Every row comes from one small tree of marks. The marks that hang from a mark follow it in brackets, in the order of their numbers. Every link used is in the known rows. Which tree was each row made from?
Each row is shifted at random along 6 fixed directions that mean nothing.
Known rows:
j162[j647[j500 j565 j864[j69[j582]]]]: -257, -74, 38, -62, 59, 41, -76, -203, 13, -182, 13, 174, 93, -179, 85, -67, 46, -50, -93, -144, -163, 83, 54, 201, 44, -30, -18, -177, 32, 16, -27, -18, -59, -197, 298, 68, 45, 64, -34, -259, 58, 73, 6, -45, 61, 160, -96, -277, 22, -112, 13, -1, -238, 288, -77, -82
j647[j679[j582[j833]] j864]: -198, -199, -121, 196, -270, -1, 65, 91, 65, 121, 156, 1, -507, 301, -75, -130, -61, -49, -1, 86, 33, 16, 152, -51, 29, 4, -202, 254, 211, -145, 177, -142, -127, -151, -26, -121, -226, 102, -79, -7, 453, -222, -273, 111, 340, -7, 234, 140, -266, 128, -62, -50, 464, -115, 76, 68
j833[j500 j647[j679]]: -166, 238, 147, 491, -100, 114, -30, 237, 27, 366, -136, -20, -401, 53, -406, 84, -256, 113, -129, 41, -115, 133, -342, -59, -215, 300, 255, -134, -89, -360, -18, -67, 238, 251, -211, -10, 60, 300, -87, 173, 24, -298, -77, 133, 12, -148, -62, 534, 82, 269, 197, -44, 195, 111, 148, 230
j500[j162[j647] j833]: 527, -431, 93, -139, -50, -41, 30, 139, -145, 408, -14, -88, 155, -220, -3, -3, -180, -309, 49, 203, 184, 312, 56, -126, 136, -491, -122, 486, 109, -26, 218, -465, -166, 41, -10, -438, 30, -420, 88, -17, -297, -35, 89, 95, -53, -156, -50, -43, 168, 105, 262, -22, 48, -255, -4, 1
j500[j162[j647[j679[j582] j864]] j833[j565]]: 188, -115, -123, -130, -100, 46, 122, 91, 334, -236, 56, 13, 22, 247, 91, -110, 139, 19, 160, -26, 25, -135, 278, -21, 317, 237, -40, -162, 86, 208, 1, -57, -276, -148, -132, -83, 194, -99, 218, 2, 11, -219, -172, -118, 3, 141, -53, -280, 51, -173, -219, 19, -51, -419, 176, 143
j833[j500 j565[j162 j679[j582]] j647[j864[j69]]]: -179, -48, 66, -75, -231, 19, -42, 80, -91, 3, -49, 209, 269, 32, 333, -124, -194, 18, -76, -132, -204, 57, 23, 157, -151, 17, 41, -26, -279, 8, -177, 69, 157, 11, -105, -121, 317, -50, 62, -136, -9, -3, 226, -222, -154, 24, -242, 131, 76, 72, -10, -107, -213, 181, 145, -23
j500[j162 j833[j565 j647[j679 j864]]]: -108, 28, -12, 101, -264, 40, -26, 12, 301, -63, 113, 236, 94, 80, 31, -230, 28, 146, 309, -179, -187, 112, 97, 123, 224, 181, 140, -360, -129, 65, -18, -74, -126, -72, -216, -229, 235, 94, 195, -22, -76, -184, -124, -209, 18, 78, -301, -118, 212, -148, -117, -25, -312, -334, 136, -55
j69[j582 j647[j500[j162 j833[j565]] j679] j864]: 177, 135, 210, 309, 176, 98, -166, 170, 67, 119, -132, -141, -183, 104, -106, 103, -141, -281, 223, 234, -20, 12, -381, -95, -196, 236, 212, -154, -96, 2, 101, -151, 99, 265, 22, 81, 12, -59, 260, 284, -296, 143, 99, 68, 3, -105, -198, -144, 300, 67, 80, 69, 11, 18, -123, 91
j565[j162 j679[j69 j647]]: 337, 239, -151, -297, -125, -156, 318, -7, -27, -48, 75, -296, 246, 120, 141, -115, 115, 270, 2, 149, 157, 54, 192, -107, 98, -272, -126, 116, 31, 131, -90, 258, -47, 42, -511, 120, 70, 8, -110, -20, -94, 38, 133, -309, -257, 18, 114, 322, -76, -129, -167, 3, 0, -410, 165, -120
j69[j679[j647[j500 j565]] j864[j833]]: -74, 167, 87, 133, 97, -14, -55, -106, -92, -134, 11, 45, 82, -113, 3, 16, 90, -6, 106, 49, -4, -49, -213, 89, -118, 146, 178, -184, -95, 101, 9, 132, 40, 109, 92, 91, 17, 133, 14, -19, -134, 242, 95, -2, 42, 20, -98, -69, 105, -42, 34, 117, -208, 157, -121, -151
j679[j69[j864] j582[j833] j647[j500 j565]]: 50, 17, -132, -226, -115, -110, 425, -192, -25, -10, 321, -173, 298, 70, 39, -119, 84, 109, 247, 257, 36, -31, 12, 129, 188, -275, -115, 88, 308, 314, 192, 75, -172, 102, -324, 18, -110, 66, 29, 236, 293, 45, -11, -311, -19, 98, 116, -50, 87, -207, -217, 49, 148, -311, -116, -113
j647[j500 j565[j162] j864[j69]]: 4, -232, -131, -110, -72, 8, 305, 15, -122, 214, 151, -2, 58, 186, -120, -18, -135, -153, 78, 5, -190, 221, 116, 45, 106, -607, -319, 325, 371, -141, 182, -186, -50, -82, 95, 69, -26, -37, -25, -145, -24, 181, 13, -92, -4, 49, 27, -78, -228, -193, -79, -227, 252, -214, -103, -83
j162[j647[j500[j833] j565 j679[j582] j864[j69]]]: -147, 275, 30, 281, 365, 335, 331, 189, 491, -200, -162, -158, -507, 280, -652, 310, 26, -37, -36, -7, -60, -421, -197, -24, -42, 496, 124, -445, 372, -156, -139, 102, 55, 59, 161, 429, -9, 444, 59, 217, 254, -207, -254, 176, -38, 144, 92, 15, -151, -185, -120, -64, 376, 49, -9, 524
j565[j162 j647[j864[j833]] j679[j69 j582]]: 43, -163, -49, -365, 31, -37, 105, 21, 47, -86, -43, -72, 102, 36, 289, -70, -66, -304, -79, -20, 129, -200, 276, -59, -96, -320, -221, 231, -69, 55, -217, 54, 113, -211, 83, -26, 18, -282, 37, -161, 44, 231, 180, -107, -108, 14, 85, -40, -190, -2, -34, -68, 19, 96, 12, -27
j864[j647[j500 j565 j679] j833]: -29, 270, -167, 135, 143, 98, 252, 46, 110, -26, -5, -109, -54, 146, -347, 188, 113, 98, 33, -143, -60, -118, 21, 29, -53, -9, 67, -231, 363, -167, 12, 190, -16, 41, 101, 276, -22, 304, -136, 80, 97, 44, -114, 69, 8, 59, 135, 115, -159, -211, -164, -39, 89, -53, -96, -47
j679[j69[j582 j864[j833[j647]]]]: 113, 30, -219, -158, -334, -295, -156, -270, 11, -129, 192, -245, 166, 43, 370, -247, 255, 157, 101, 13, 124, 169, 245, -93, 204, -84, -66, -5, -84, 288, 185, 208, -215, -38, -272, -52, 73, 18, 65, 28, 18, 14, 4, -264, 119, 61, 85, -90, 113, -257, -248, 164, -253, -373, 9, -393
j162[j647[j565 j864[j69]]]: -76, 49, 36, 149, -170, -18, -40, -120, -40, -33, 84, 11, -250, -52, -36, -119, -10, 99, -223, 20, -67, 262, 47, 85, -57, -40, -102, 20, 130, -88, 113, 50, -43, -67, -6, -40, -21, 222, -123, -227, 191, -212, -30, -10, 179, 119, 57, 265, -71, 122, 81, -55, -7, 118, 116, -102
j582[j565[j647[j864]] j679[j833[j500[j162]]]]: -61, -356, 99, -27, -73, -9, -277, 32, -72, 41, 102, 269, -73, -67, 171, -56, -155, -147, -97, -23, -46, 38, 58, -17, -40, 30, -100, 233, -269, -89, -91, -115, 74, -158, 165, -349, -123, -326, -20, -86, 173, -127, -37, 173, 78, -49, -21, -38, -116, 336, 94, -106, 76, 149, 35, 79
j162[j647[j500 j565]]: 119, 339, 48, 214, 29, 72, 180, 110, -109, -23, -11, -104, -183, 67, -219, 45, -41, 310, -248, 207, -66, 215, -109, -7, -60, 137, 33, -109, 197, -32, 27, 137, 51, 167, -270, 233, -18, 252, -200, -54, 17, -217, -15, -48, -43, 66, 114, 413, -11, 276, 30, -13, 163, -35, 188, 105
j582[j565[j162] j679[j69[j864] j647[j500]] j833]: 24, -35, 150, -12, -67, -50, -58, 12, -23, 74, 253, -1, 53, -77, -103, 36, -11, 92, 122, 211, -38, 40, -208, -47, -49, -122, -129, 135, -151, -41, -67, 151, 43, 116, -74, -177, -254, 56, -100, 169, 268, -56, 54, 78, -126, -27, 56, 324, -73, 119, 20, -103, 144, -68, -130, -55
j679[j647[j565] j833]: 170, -91, -226, -150, -65, -84, 185, -70, -187, 13, 23, -82, 28, 101, 137, 15, -15, 2, -122, 90, 142, -57, 218, 23, 117, -168, -164, 334, 274, 84, 179, -102, -88, -42, -88, -52, -117, -257, 19, 20, 158, -50, -91, -21, 160, -26, 169, -109, -121, 105, -27, -50, 293, -47, 56, 24
j500[j162[j647[j565 j679[j69 j833]]]]: 198, 229, 1, -97, 137, 115, 145, 101, -58, -150, -46, 91, 25, 37, -38, 102, 10, 181, -186, 198, 69, -129, -17, -36, -59, 290, 21, -24, 106, 165, -139, -6, 40, 70, -177, 148, 85, -97, -113, -2, -44, -149, 17, -99, -146, 37, -6, 58, 4, 247, 4, 65, 139, 42, 151, 191
j679[j582[j833] j647]: 105, -127, -196, -25, -209, -169, 104, -62, -1, 102, 95, -227, -192, 110, 57, -94, 161, 93, -18, 110, 197, -92, 236, -95, 169, -29, -157, 213, 207, 76, 198, 59, -180, -20, -205, -147, -181, 41, -16, 128, 334, -266, -213, 96, 204, 14, 344, 183, -105, 0, -48, 32, 295, -226, 83, 30
j647[j679[j582] j864]: -208, 203, -79, 96, 33, 101, 288, 33, 86, -206, 18, 4, -106, 241, -190, -31, 142, 326, 32, 47, 90, -197, -11, 29, 59, 334, 65, -209, 165, 52, -16, 152, -96, 62, -195, 272, 40, 347, -126, -2, 155, -104, -158, -98, -29, 108, 140, 85, -151, -138, -209, 72, 154, -161, 106, 155
j565[j162[j647[j500[j833] j864]]]: 82, 133, -18, 144, -136, -15, -23, 134, -38, -4, 27, -50, -340, 175, 110, -45, -84, 150, -214, 162, -9, 193, 209, -142, -66, 37, -159, 30, 39, -1, -41, 69, 20, -26, -231, -54, -59, 4, -170, -160, 118, -215, -20, -29, 85, 30, 132, 370, -89, 357, 52, -68, 241, -44, 275, 25
j565[j162 j647[j500]]: -75, 109, -26, -23, -151, -196, 39, -134, 152, 75, 92, -79, 79, -47, 55, -250, 81, 157, 172, -147, -131, 259, 209, 32, 211, -337, -65, -202, -84, -83, -122, 196, -16, -139, -218, -3, 42, 162, -42, -167, -185, 4, -29, -192, -67, 87, -21, 183, 69, -184, -60, -81, -279, -337, 71, -223
j864[j69[j679[j582]] j647[j500 j565]]: 49, 320, -32, 186, -190, -109, 79, -191, -264, 168, 215, -53, 14, -106, 60, -85, 21, 262, -32, 66, -114, 336, -4, 192, -286, -261, -3, -4, 219, 1, 100, 259, 7, 158, -214, -23, -57, 317, -302, -37, 97, -64, 91, -181, 103, 44, 73, 478, 113, 52, 10, 55, -43, 22, -2, -335
j582[j565[j162[j647[j864]]] j679 j833[j500]]: 17, -324, 109, -269, 21, -9, -237, 115, -94, -321, 56, 180, 344, -6, 227, 28, 94, 174, -111, -75, 14, -100, 155, -81, 104, 199, -132, 70, -394, 71, -266, 193, -133, -69, 207, -97, 17, -207, -116, -175, 109, -25, 41, 159, -181, 23, 21, -48, -241, 136, -150, -95, -115, -26, 44, 83
j679[j69 j647[j500]]: -2, 62, -124, -197, 206, 40, 251, -87, 19, 93, -48, -65, 95, -83, -187, 131, 59, 15, -48, 32, 97, -199, -85, -22, 125, -92, 17, 7, 182, 43, 62, -92, 46, 35, -69, 118, -33, -46, -20, 162, -1, 61, 10, -17, -136, 10, 89, -102, 29, -156, 99, 80, 108, 80, -57, 121
j679[j69[j582[j565[j162 j647] j833] j864]]: 509, -76, 139, -176, -19, -116, 96, 86, -379, 257, 90, -379, 317, -25, -13, 53, -112, -53, 35, 485, 221, 233, -272, -195, -88, -541, -222, 522, 30, 83, 227, 6, 29, 407, -246, -11, -25, -179, 27, 171, -239, 202, 354, -78, -271, -116, 91, 277, 42, 63, 63, 0, 139, -308, -132, -101
j500[j833[j647[j565]]]: 252, 256, 69, 378, 131, 184, 229, 320, 227, 189, -199, -374, -313, 195, -703, 264, -75, 90, 47, 78, 63, -44, -299, -210, 33, 209, 192, -163, 206, -228, 114, -1, 100, 392, -222, 188, 64, 347, 175, 344, -185, -228, -150, 187, -114, -110, 61, 341, 1, -93, 17, -100, 287, -397, 78, 363
j565[j647[j500] j679[j833]]: 65, 91, 154, 10, 144, 45, 75, 122, -277, 129, -125, 67, 103, -167, 119, -7, -305, -22, -186, 122, 69, 191, -89, 46, -256, -282, 63, 161, -69, -62, -193, 2, 262, 68, -106, -29, -67, -209, -203, -107, -123, 161, 274, -66, -135, -115, -63, 257, 61, 441, 220, -15, 19, 260, 63, 40
j864[j69[j582[j565 j833] j647[j500[j162]] j679]]: -98, -153, 102, -68, 274, -54, -488, -199, 240, -140, -156, 73, 61, -271, 32, 109, 298, -236, 210, -356, -57, -277, -104, -48, 45, 228, 139, -296, -362, -1, -138, 69, -6, -138, 542, 60, 22, 13, 210, 66, -275, 198, -25, 307, -53, 1, -158, -487, 110, -397, -1, 117, -469, 186, -315, -33
j162[j647[j565 j679[j69[j864] j582 j833]]]: -341, 294, 163, 21, 22, 57, -39, -216, 85, -302, 30, 228, 13, -272, 130, -40, 13, 125, -75, 39, -15, -120, -122, 292, -139, 317, 159, -294, -64, 161, -240, 114, 50, -89, 13, 29, -25, 176, -94, -67, 275, -110, -17, -209, 39, 107, -112, -43, 207, 158, 15, 107, -166, 434, -5, -44
j162[j647[j500 j565[j679[j69 j833]] j864]]: -166, 208, 95, 47, 284, 241, 215, 91, 151, -251, -85, 77, -131, 9, -235, 148, -105, 10, -174, 49, -80, -157, -179, 73, -95, 241, 104, -217, 94, -16, -165, 14, 164, -37, 47, 272, -9, 134, -56, -11, 152, -19, 3, -20, -121, 75, -43, -6, -82, 104, 16, -15, 121, 274, 42, 254
j833[j647[j679 j864]]: -104, -225, -222, 162, -356, -82, -40, 66, 60, 96, 92, -65, -390, 381, 4, -206, -93, -58, -89, -79, -73, 169, 262, -52, 98, 6, -171, 221, 45, -206, 256, -195, -149, -183, -30, -121, -83, -67, 70, -107, 240, -185, -215, 46, 406, -18, 126, 24, -277, 53, -44, -117, 253, -157, 180, -4
j582[j565[j679[j833[j647[j500[j162]]]]]]: 2, -189, 86, 38, -196, -69, -238, 42, -157, 238, 67, 256, -104, -175, 208, -74, -196, -150, -67, 18, -113, 259, -15, 4, -87, -227, -74, 305, -186, -111, -7, -220, 145, -173, 19, -360, -161, -253, -43, -129, 48, -82, 46, 70, 68, -97, -52, 107, 1, 372, 202, -86, 42, 204, 29, -96
j69[j582 j679 j864[j833[j500]]]: 222, 112, 66, 145, 9, -118, -197, 18, -84, -70, -61, -295, 82, 16, 65, 28, 178, 34, 143, 152, 173, 11, -201, -197, -43, 233, 196, -104, -220, 141, 72, 234, -52, 269, -94, 152, 177, 152, 75, 144, -349, 174, 86, 39, -79, -77, -18, -1, 160, -198, -132, 237, -207, -280, -86, -119

Which tree is each row?
247, -169, -106, -75, 47, -82, 227, 45, -142, 188, -8, -222, 157, 155, -57, -38, -86, -71, 103, 41, 65, 206, 44, -13, 127, -356, -77, 275, 156, -102, 258, -201, -200, 55, -32, 95, -78, -182, 13, 39, -186, 197, 38, -23, 16, -112, 56, -123, -50, -108, -74, -43, 66, -274, -75, -59	j69[j647[j500 j679]]
100, -85, 99, -53, -26, -34, 65, 82, -277, 85, 112, 55, 253, -10, -16, -52, -72, 189, -2, 102, -7, 237, -54, 23, 13, -347, -149, 188, -12, -60, -1, 89, -34, 117, -45, -35, -113, -69, -185, -105, -12, 82, 147, 17, -122, -7, 45, 235, -98, 239, -4, -93, -12, -117, -35, -38	j582[j565[j647[j500 j679]] j833]
291, -71, 13, 10, 239, -35, -245, 44, 46, -188, -102, -371, 65, 43, -164, 259, 296, -128, 48, 29, 224, -281, -166, -255, -43, 249, 67, -24, -95, -9, 102, 266, -75, 198, 312, 173, -1, 61, 168, 215, -136, 133, 22, 338, -66, 1, 204, -125, -150, -365, -118, 71, -58, -122, -217, -9	j69[j582[j565 j679] j864[j647 j833]]
201, -42, -139, 5, -97, -30, -59, 63, -63, 161, 57, 37, -28, 55, 119, -14, -8, -4, -25, -38, -29, 158, 217, -59, 36, -146, -52, 67, 129, 29, 136, -103, -54, -41, -87, -204, 14, -190, -25, -11, -71, -95, -9, 7, 116, -2, 45, 32, 74, 91, 95, 11, 20, -99, 127, -112	j864[j647[j500[j162 j833[j565]]]]
-434, -525, -230, -43, -347, -125, -139, -160, 263, 71, 181, 225, -282, 129, 236, -262, -64, -319, 162, -315, -89, 51, 401, 93, 320, -201, -178, 202, 9, -171, 120, -372, -236, -582, 260, -349, -127, -203, 95, -145, 375, -70, -360, 34, 449, -11, -26, -492, -146, -168, -108, -69, 82, -56, -23, -129	j647[j679[j833[j500]] j864]
-54, 6, 11, -214, 160, -6, -210, -62, 110, -195, -195, 45, 27, -154, 164, 5, 100, -93, -121, -226, 133, -183, 58, -69, 11, 155, 115, -75, -281, 52, -174, 4, 81, -196, 150, 88, 22, -145, 48, -90, -165, 153, 71, 33, -49, -42, -37, -234, 4, -51, 58, 107, -277, 245, 28, -17	j565[j679[j69[j647]]]
-395, 245, 69, 207, 40, 80, -101, -114, 154, -326, 2, 193, -243, -36, -39, -33, 204, 190, 12, -77, -44, -346, -85, 124, -85, 614, 185, -415, -157, 105, -156, 219, 65, -34, 42, 106, -46, 352, -10, -12, 219, -120, -196, 78, 136, 91, 12, 10, -14, 32, -30, 129, -70, 249, 50, 105	j69[j679[j582[j833] j647[j565 j864]]]
227, -116, -152, -252, -56, -94, -15, 32, -160, -58, -24, -91, 172, 88, 221, -22, 46, -99, -143, -119, 36, 44, 333, -32, -1, -290, -185, 268, 50, -31, 22, 3, -70, -156, 129, 23, 21, -263, -6, -240, -151, 159, 70, -18, 74, -2, 117, -80, -220, -55, -24, -93, -37, -35, 85, -183	j864[j647[j565[j162 j679]]]
-273, 65, -94, -169, -19, -95, -122, -325, 251, -119, 132, 69, 98, -199, 81, -63, 288, 88, 166, -157, -74, -180, 32, 65, 252, 44, 26, -322, -98, 137, -54, 125, -44, -193, 25, -18, -95, 122, 51, 117, 203, -21, -143, -41, -22, 122, 8, -262, 135, -295, -94, 119, -238, 49, -155, -106	j679[j69[j582[j565 j833]] j647[j500]]
45, -154, 31, -88, -31, -105, -67, -133, -115, 177, -45, -126, 354, -239, -53, -14, 87, 24, 126, -105, 88, 139, -77, 45, 57, -330, 9, 98, -1, -96, 67, 40, -131, 121, 145, -36, 80, 102, -22, 31, -167, 133, 100, 40, -111, -53, -62, -23, 87, -339, -2, 28, -250, -119, -237, -155	j864[j69[j582[j833[j647[j679]]]]]
280, -306, -190, -108, -177, 32, 81, 178, 148, 70, 26, -14, 53, 344, 24, -63, -51, -150, 144, -81, -28, 10, 244, -82, 228, -69, -130, 156, 115, 27, 166, -250, -200, -46, -35, -183, 198, -296, 284, 47, -112, -85, -60, -41, 63, 8, -110, -265, -45, -160, -113, -110, 74, -426, 107, 113	j500[j162 j833[j565 j647[j679 j864[j69]]]]
-251, 329, 17, 59, 0, 59, 105, -128, -116, -63, 102, 186, -180, -33, 258, 25, -187, 107, -104, 211, -35, -106, -30, 149, -313, 138, -9, -20, 88, 241, -88, 27, 244, 47, -272, -20, -198, 5, -152, 129, 428, -112, 23, -251, 53, -24, 40, 163, 127, 448, -7, 38, 300, 396, 43, -12	j679[j69[j647[j500 j565[j162] j864]] j582 j833]
160, -187, -18, -96, 7, 98, 140, 303, -119, -51, -18, 30, 242, 268, -53, 16, -99, 91, -38, 34, -31, -22, 48, -131, 67, 124, -4, 110, -60, 58, -7, -58, -26, 146, -101, 59, 182, -167, 35, 15, -96, 18, 51, 23, -140, -57, -63, 4, -179, 99, -127, -79, 107, -261, 130, 218	j582[j833[j500[j162] j647[j565[j679] j864]]]
-3, -223, 100, 130, 62, 8, -139, 151, 156, 372, -174, -99, -473, -122, -273, 156, -159, -433, -115, -4, -49, 33, -77, -162, -9, -206, -127, 241, 27, -397, 17, -311, 145, -170, 282, -125, -143, -64, 86, -15, -60, -109, -103, 347, 65, -104, 91, 110, -85, 61, 347, -145, 260, 187, -41, 136	j565[j162[j647[j500]]]
13, -170, 75, 45, -303, -177, -199, -118, -214, 384, 44, 73, 111, -275, 222, -98, -197, -114, 35, -67, -74, 353, -54, 126, -129, -447, -50, 328, -148, -160, 58, -109, 57, 15, -8, -377, 64, -76, -23, -40, -95, -9, 157, -44, 34, -150, -188, 208, 198, 58, 193, -45, -161, 72, -77, -271	j864[j69[j679[j833[j500 j565[j162] j647]]]]
80, 226, 69, 60, 18, 100, 302, 125, -301, 28, -61, -13, 376, 48, -225, 23, -128, 320, -55, 106, -39, 167, -222, 155, -87, -14, 122, 1, 73, -62, 38, 21, 10, 346, -205, 230, 152, 124, -91, -47, -221, 83, 145, -186, -187, -46, -97, 206, -6, 68, -36, -65, -34, -91, 47, 50	j833[j647[j565 j679]]
380, 124, -46, 104, -201, -216, -214, -58, -307, -131, 60, -353, -56, 277, 368, -181, 61, 77, -63, 284, 102, 294, 84, -133, -84, 90, -76, 154, -59, 243, 321, 140, -129, 208, -245, 141, -26, -114, 113, -26, -181, 85, 100, -140, 247, -14, 110, 10, 53, 167, -159, 71, -19, -241, 111, -250	j69[j582 j647[j565] j864]
-30, 56, -26, -162, 84, -22, 55, -106, 401, -110, 33, -29, 71, -89, -21, -75, 153, -102, 267, -110, 35, -162, 10, -33, 220, 32, 163, -291, -103, 133, -137, 14, -20, -182, -80, -19, 50, 19, 155, 112, -88, 96, -34, -123, -100, 64, -131, -266, 161, -361, -47, 107, -248, -150, -36, -23	j565[j679[j69[j864] j647[j500[j162 j833]]]]
56, 54, -11, 146, -120, -131, -163, -159, 80, 113, 35, -59, -262, -53, 117, -41, 34, -75, 75, -59, -22, 12, 30, 6, -117, 101, 50, 6, -29, 19, 25, 50, 21, -18, -51, -115, -33, 91, 45, 139, 48, -169, -103, 33, 157, -61, -23, 84, 145, 1, -30, 55, -10, -16, -25, -82	j864[j69[j647[j565] j679[j582 j833[j500[j162]]]]]
-77, 56, -67, 175, -316, -251, -287, -208, -88, -13, 161, 36, -256, 7, 486, -323, 50, 93, 21, -23, -74, 274, 241, 78, -63, 116, 9, -19, -233, 136, 101, 55, -106, -165, -190, -174, -185, -18, -77, -114, 105, -93, -101, -112, 373, -44, 61, 59, 152, 256, -45, 139, -141, 18, 128, -308	j69[j647[j500] j679[j582]]
-252, -301, 120, -133, 172, 95, -21, 11, -49, -37, -64, 228, 411, -163, -107, 70, -70, -153, 143, -243, -158, -79, -109, 155, 29, -169, 16, -4, -154, -100, -89, -136, 10, -14, 443, 8, 76, -64, 95, -97, -151, 324, 107, 101, -121, -44, -232, -323, -79, -217, 45, -112, -224, 161, -245, 9	j582[j833[j647[j500 j565[j162] j864[j69[j679]]]]]
200, 60, -217, -83, 30, 15, 353, 175, -339, 44, 26, -33, 114, 303, 82, 61, -129, 254, -122, 225, 128, 95, 145, -43, 26, -156, -127, 305, 313, 87, 52, -41, -99, 104, -265, 171, -90, -229, -279, 18, 50, 52, 23, -152, -32, -71, 160, 52, -144, 262, -146, 11, 427, -196, 103, 101	j647[j500 j679[j833]]
-56, -87, -85, 56, -156, -171, -356, -212, 276, 170, -10, -205, -434, -92, 48, -89, 101, -283, 41, -130, 31, 27, 64, -138, 112, -18, -32, 38, -112, -107, 194, -157, -6, -221, 74, -121, -150, 1, 212, 146, 46, -117, -202, 131, 265, -76, 87, -159, 110, -167, 69, 85, -56, 0, -74, -150	j679[j69[j582 j647]]
-88, 62, -118, -14, 258, 82, -115, -96, -79, 20, -157, 78, -35, -166, -96, 302, 110, -131, -226, -303, -5, -198, 78, 8, -232, -88, 4, -76, 260, -120, -53, 138, 135, -43, 502, 103, -12, 61, -159, -58, 53, 137, 65, 250, 63, 57, 114, -26, -123, -94, 113, -20, -36, 492, -178, -102	j864[j69 j647[j500 j565] j833]
4, 54, -10, -122, 99, 167, 196, 101, -158, -159, 50, 348, 411, 61, 132, -42, -12, 293, 92, 46, -61, 64, 40, 67, 131, 71, 74, -202, 40, 309, -40, -48, -42, 105, -219, 27, 231, -111, -80, -122, -228, 109, 134, -258, -242, 96, -195, -184, 136, 70, -78, 61, -149, -149, 124, 47	j647[j500[j162 j833[j565]] j864]
